Here is a tiny trained network, its code and every weight. The questions are about switching its units off for an input and a class, where a switched-off unit gives its printed mean instead of its output.

import numpy as np


def w(rows, s, z=0):
    codes = np.array(rows[::2]) - 128.0
    scale = np.full(codes.shape[1], s)
    scale[-1] = z or s
    return codes * scale


def norm(h):
    return h / np.sqrt((h * h).mean(-1, keepdims=True) + 1e-5)


def f(y):
    return y / 2 * (1 + np.tanh(0.7978845608 * (y + 0.044715 * y**3)))


def log_softmax(a):
    a = a - a.max(-1, keepdims=True)
    return a - np.log(np.exp(a).sum(-1, keepdims=True))


def net(x, mask):
    res = np.array(x, float).reshape(1, 7) / 4 @ E
    u = 0
    for l in range(2):
        y = f(norm(res) @ A[l][:, :-1].T + A[l][:, -1])
        res = res + np.where(mask[u : u + 3], y, B[l][:, -1]) @ B[l][:, :-1]
        u += 3
    return log_softmax(norm(res)[-1] @ U[:, :-1].T + U[:, -1])


A, B = {}, {}
E = w([
[54,197,83],'x0',
[255,162,103],'x1',
[141,247,191],'x2',
[123,116,123],'x3',
[85,140,24],'x4',
[106,88,124],'x5',
[124,122,124],'x6',
],0.0043)
A[0] = w([
[138,89,48,111],'0.n0',
[159,77,67,198],'0.n1',
[190,71,1,6],'0.n2',
],0.0094,0.0023)
B[0] = w([
[227,176,156,205],'0.n0',
[244,173,149,235],'0.n1',
[143,249,156,252],'0.n2',
],0.014,0.0028)
A[1] = w([
[255,94,207,254],'1.n0',
[99,99,225,95],'1.n1',
[99,119,189,49],'1.n2',
],0.0082,0.0054)
B[1] = w([
[91,98,108,254],'1.n0',
[93,254,143,140],'1.n1',
[148,144,209,121],'1.n2',
],0.018,0.0088)
U = w([
[124,81,154,247],'0',
[253,81,21,151],'1',
[227,201,254,4],'2',
],0.0088,0.0027)

Each question gives the input, the list of numbers given to net, and the class t.
The units are the neurons (one row each of A and B). Each row of codes is followed by its name. A weight is (code - 128) times the scale printed after its matrix; where a second scale follows, it is the last column's (A, B and U).
mask holds one flag per neuron, layer by layer. A switched-off neuron (its flag False) gives its mean, the last column of its row in B, instead of its output. The means were averaged over made-up inputs and are rounded, as every weight is.
A unit's drop is (log p(t) with every unit on - log p(t) with that unit switched off) / (log p(t) with every unit on - log p(t) with every unit switched off).
The circuit of an input: a set's keep is (log p(t) with only the set's units on - log p(t) with every unit switched off) / (log p(t) with every unit on - log p(t) with every unit switched off). Starting from all 6 units, units are removed one at a time, each time the one whose removal leaves the highest keep (on an exact tie, the one counted first), for as long as the keep stays at least 0.8.
circuit, biggest first: the units of the circuit, biggest drop first
top k neurons: the k neurons with the biggest drops, biggest first
k most important neurons of layer l: the k neurons of layer l with the biggest drops, biggest first
drop when u is switched off: that unit's drop, to one decimal
input [-8,7,5,-6,-5,-3,4], class 0: top neuron -> (1.n0)
input [6,1,-7,5,4,5,-3], class 2: 2 most important neurons of layer 0 -> (0.n2 0.n0)
input [5,3,-3,-3,4,5,-4], class 2: top 2 neurons -> (0.n2 0.n0)
input [-6,3,-7,5,3,8,6], class 2: top 2 neurons -> (0.n2 0.n1)
input [-8,6,2,5,-8,6,4], class 0: circuit, biggest first -> (1.n0 0.n0)
input [8,7,-1,1,8,-2,8], class 2: top 2 neurons -> (0.n2 1.n0)
input [2,7,6,-2,-5,7,8], class 0: top 3 neurons -> (0.n1 0.n2 0.n0)
input [2,4,3,-7,2,-7,-6], class 1: circuit, biggest first -> (0.n2 1.n1)
input [3,8,4,6,-6,4,-2], class 0: 2 most important neurons of layer 0 -> (0.n1 0.n0)
input [-1,2,3,-7,-1,2,2], class 0: drop when 1.n2 is switched off -> -0.2
input [-6,0,3,-2,1,2,-1], class 0: drop when 0.n1 is switched off -> 0.1
input [-2,8,-6,-5,2,4,3], class 2: drop when 0.n2 is switched off -> 0.6
